Below are the code and all the weights of a small trained network. Each question names an input and a target symbol and asks about switching units off, where a switched-off unit gives its printed mean instead of its output.

import numpy as np


def w(rows, s, z=0):
    codes = np.array(rows[::2]) - 128.0
    scale = np.full(codes.shape[1], s)
    scale[-1] = z or s
    return codes * scale


def norm(h):
    return h / np.sqrt((h * h).mean(-1, keepdims=True) + 1e-5)


def f(y):
    return np.maximum(y, 0)


def softmax(a):
    e = np.exp(a - a.max(-1, keepdims=True))
    return e / e.sum(-1, keepdims=True)


def log_softmax(a):
    a = a - a.max(-1, keepdims=True)
    return a - np.log(np.exp(a).sum(-1, keepdims=True))


def net(x, mask):
    ids = ['ΞΠΣΦγδεηθτψω'.index(c) for c in x.split()]
    T = len(ids)
    res = E[ids] + P[:T]
    u = 0
    for l in range(3):
        q, k, v = (norm(res) @ M[l].T for M in (Q, K, V))
        z = softmax(np.where(np.tri(T) > 0, q @ k.T / 2**0.5, -1e9)) @ v
        res = res + np.where(mask[u], z, O[l][:, -1]) @ O[l][:, :-1]
        u += 1
        y = f(norm(res) @ A[l][:, :-1].T + A[l][:, -1])
        res = res + np.where(mask[u : u + 4], y, B[l][:, -1]) @ B[l][:, :-1]
        u += 4
    return log_softmax(norm(res)[-1] @ U[:, :-1].T + U[:, -1])


Q, K, V, O, A, B = {}, {}, {}, {}, {}, {}
E = w([
[144,100,105,120,137,95,150,125],'Ξ',
[143,86,105,110,128,108,148,121],'Π',
[128,108,124,155,172,81,148,97],'Σ',
[138,94,98,84,95,140,182,111],'Φ',
[128,107,95,42,105,124,166,114],'γ',
[113,128,133,96,146,79,137,161],'δ',
[153,143,125,146,105,121,183,147],'ε',
[2,106,61,184,26,155,103,150],'η',
[105,122,179,80,116,133,160,196],'θ',
[138,65,203,186,100,132,102,143],'τ',
[122,90,161,44,93,157,62,160],'ψ',
[133,174,129,137,128,151,35,121],'ω',
],0.017)
P = w([
[217,99,132,116,179,193,146,142],'0',
[202,100,123,113,167,158,132,157],'1',
[181,100,125,110,161,146,122,161],'2',
[166,96,118,105,144,123,126,148],'3',
[152,100,115,106,136,109,122,151],'4',
[142,108,116,100,122,99,123,142],'5',
[129,113,114,97,117,82,121,140],'6',
[117,120,113,102,112,71,118,136],'7',
[104,130,115,104,109,54,116,132],'8',
[95,139,111,109,107,41,113,127],'9',
[79,148,108,115,105,27,110,125],'10',
[69,144,107,120,107,18,111,131],'11',
[51,150,102,118,105,2,103,137],'12',
],0.0097)
Q[0] = w([
[253,212,226,104,110,236,211,48],'0.h0',
[91,47,47,125,30,144,108,225],'0.h0',
],0.0041)
K[0] = w([
[192,34,201,2,131,188,63,155],'0.h0',
[129,229,113,221,128,25,190,85],'0.h0',
],0.0046)
V[0] = w([
[195,152,235,60,168,116,116,43],'0.h0',
[253,190,153,145,60,82,134,179],'0.h0',
],0.0056)
O[0] = w([
[99,135,75,143,252,161,115,159,110],'0.h0',
[212,163,96,128,128,112,120,173,253],'0.h0',
],0.011,0.0018)
A[0] = w([
[91,206,91,182,206,108,229,130,168],'0.n0',
[93,108,2,150,113,140,130,107,2],'0.n1',
[154,84,135,220,112,103,70,55,176],'0.n2',
[81,183,61,22,133,140,242,155,57],'0.n3',
],0.0055,0.00086)
B[0] = w([
[141,84,83,33,52,133,66,255,188],'0.n0',
[185,106,74,121,133,3,110,192,178],'0.n1',
[136,157,95,119,136,103,123,242,192],'0.n2',
[94,96,103,225,165,119,103,236,252],'0.n3',
],0.0054,0.0036)
Q[1] = w([
[139,37,62,123,98,11,96,127],'1.h0',
[137,117,127,89,134,94,65,249],'1.h0',
],0.011)
K[1] = w([
[38,178,136,125,41,59,115,153],'1.h0',
[48,133,152,171,2,155,79,122],'1.h0',
],0.0089)
V[1] = w([
[129,126,254,78,194,70,30,104],'1.h0',
[99,212,206,91,141,156,198,252],'1.h0',
],0.0068)
O[1] = w([
[165,45,162,124,34,176,126,231,63],'1.h0',
[66,223,254,67,89,159,196,219,249],'1.h0',
],0.009,0.0019)
A[1] = w([
[153,161,98,107,127,145,60,71,208],'1.n0',
[99,254,141,118,141,118,179,147,6],'1.n1',
[127,68,190,65,127,139,47,153,218],'1.n2',
[116,105,128,118,163,182,148,146,65],'1.n3',
],0.0083,0.0023)
B[1] = w([
[121,198,127,164,94,173,200,149,172],'1.n0',
[254,127,148,151,105,78,152,4,190],'1.n1',
[160,163,12,177,132,93,156,37,253],'1.n2',
[149,122,106,135,109,122,74,190,151],'1.n3',
],0.007,0.0057)
Q[2] = w([
[114,63,166,114,158,254,44,121],'2.h0',
[237,141,114,98,27,88,116,230],'2.h0',
],0.0081)
K[2] = w([
[220,160,134,104,211,220,128,115],'2.h0',
[72,184,113,148,2,99,25,76],'2.h0',
],0.0091)
V[2] = w([
[155,115,167,254,139,96,173,151],'2.h0',
[111,216,78,210,121,185,64,114],'2.h0',
],0.0095)
O[2] = w([
[75,143,95,245,128,169,215,133,253],'2.h0',
[101,193,55,113,1,74,115,144,146],'2.h0',
],0.011,0.00049)
A[2] = w([
[150,133,74,174,144,166,161,203,99],'2.n0',
[70,186,255,42,89,213,197,105,98],'2.n1',
[59,184,73,113,121,111,179,56,84],'2.n2',
[221,65,193,83,78,124,53,212,2],'2.n3',
],0.01,0.0076)
B[2] = w([
[84,150,190,132,33,149,93,103,246],'2.n0',
[13,185,79,27,94,251,26,74,168],'2.n1',
[106,99,202,145,159,151,88,175,254],'2.n2',
[142,90,241,157,91,42,5,22,254],'2.n3',
],0.011,0.0044)
U = w([
[52,161,170,31,121,152,180,90,228],'Ξ',
[166,168,120,163,150,179,85,144,10],'Π',
[71,129,102,115,105,127,148,25,19],'Σ',
[75,97,176,179,38,167,204,100,74],'Φ',
[138,97,62,46,186,136,145,154,251],'γ',
[166,92,66,177,116,167,153,37,77],'δ',
[155,194,47,115,98,89,113,196,224],'ε',
[45,143,100,195,215,120,105,85,114],'η',
[138,93,200,103,148,136,168,245,91],'θ',
[160,76,191,104,79,126,82,84,83],'τ',
[181,179,151,119,139,99,218,74,159],'ψ',
[154,41,77,172,154,166,98,195,64],'ω',
],0.011,0.0025)

Each question gives the input, a string of symbols that net reads in full, and the target symbol t.
The units are the heads (2 rows each of Q, K, V and O) and the neurons (one row each of A and B). Each row of codes is followed by its name. A weight is (code - 128) times the scale printed after its matrix; where a second scale follows, it is the last column's (O, A, B and U).
mask holds one flag per unit, layer by layer, with each layer's heads first. A switched-off unit (its flag False) gives its mean, the last column of its rows in O or B, instead of its output. The means were averaged over made-up inputs and are rounded, as every weight is.
A unit's drop is (log p(t) with every unit on - log p(t) with that unit switched off) / (log p(t) with every unit on - log p(t) with every unit switched off).
The circuit of an input: a set's keep is (log p(t) with only the set's units on - log p(t) with every unit switched off) / (log p(t) with every unit on - log p(t) with every unit switched off). Starting from the 12 units with the biggest drops (on a tie, the unit counted first), units are removed one at a time, each time the one whose removal leaves the highest keep (on an exact tie, the one counted first), for as long as the keep stays at least 0.8.
units of the circuit, in order: the units of the circuit, biggest drop first
unit that matters most: the unit with the biggest drop
top k neurons: the k neurons with the biggest drops, biggest first
k most important neurons of layer l: the k neurons of layer l with the biggest drops, biggest first
input Π ε Σ γ ψ ψ Π Σ δ, target θ: units of the circuit, in order -> 1.h0, 2.h0
input Ξ ε ω θ γ δ η ψ, target ε: top 3 neurons -> 1.n0, 2.n3, 2.n0
input ε Σ η, target η: top 2 neurons -> 0.n0, 2.n2
input ε Σ Ξ Π ω ψ γ Ξ ε Σ ω Π Π, target ε: units of the circuit, in order -> 1.h0, 2.h0, 2.n3
input γ δ ε Π Π Π ε, target ψ: units of the circuit, in order -> 1.n1, 1.h0
input Σ θ ψ η τ Φ ω δ τ Π θ τ, target η: top 3 neurons -> 0.n2, 2.n0, 2.n3
input Ξ τ Φ, target Φ: units of the circuit, in order -> 2.h0
input θ γ ψ ψ ε, target τ: units of the circuit, in order -> 2.n3, 2.h0
input Π γ ε θ Φ ψ Φ η Σ Π, target η: top 3 neurons -> 2.n2, 0.n0, 2.n3
input ε γ Ξ Π Σ, target ω: units of the circuit, in order -> 0.n0, 2.n3, 1.h0
input θ ω θ Π Ξ δ Σ Σ, target θ: top 2 neurons -> 0.n0, 2.n3
input ψ Σ Π η Π Φ ε τ, target ε: top 2 neurons -> 0.n2, 2.n3
input Σ γ Σ, target γ: 2 most important neurons of layer 2 -> 2.n3, 2.n2
input δ Ξ Σ Σ, target ω: units of the circuit, in order -> 2.n3, 1.h0
input η ψ Σ δ Π Σ ψ ε Σ δ Ξ Φ, target η: top 2 neurons -> 0.n3, 2.n2
input ψ Π η δ Φ, target ω: unit that matters most -> 1.h0
input δ Φ Φ Σ θ γ ψ η, target η: top 2 neurons -> 0.n0, 2.n0
input ε Σ τ θ Π δ γ Π θ ε, target Ξ: units of the circuit, in order -> 1.h0, 2.n1
input ω δ γ Π Π δ γ Π, target θ: units of the circuit, in order -> 2.h0, 1.h0
input δ δ ω θ τ ω ψ γ, target ε: most important neuron of layer 0 -> 0.n3
input θ ε τ Σ Π, target Φ: units of the circuit, in order -> 2.n0, 2.h0
input Π η γ, target γ: top 3 neurons -> 2.n3, 0.n3, 1.n2
input τ Σ Σ Φ, target η: units of the circuit, in order -> 1.h0, 0.n3, 0.h0
input ψ δ Φ η ε γ Π ε ψ Φ Π θ, target ε: top 2 neurons -> 2.n3, 2.n0
input Φ δ γ ε Π, target ψ: units of the circuit, in order -> 1.h0, 1.n1
input Σ η γ ψ Σ, target η: units of the circuit, in order -> 1.h0, 2.n2
input Σ θ Φ η τ ε γ, target ε: unit that matters most -> 0.h0
input τ δ Φ Ξ θ ε Φ, target Ξ: top 2 neurons -> 2.n1, 1.n2
input τ θ τ Ξ Ξ θ γ Φ Σ τ, target Φ: top 3 neurons -> 1.n2, 2.n0, 0.n2
input Σ γ ψ Σ Ξ γ Π θ Φ γ, target Ξ: top 2 neurons -> 2.n1, 0.n1
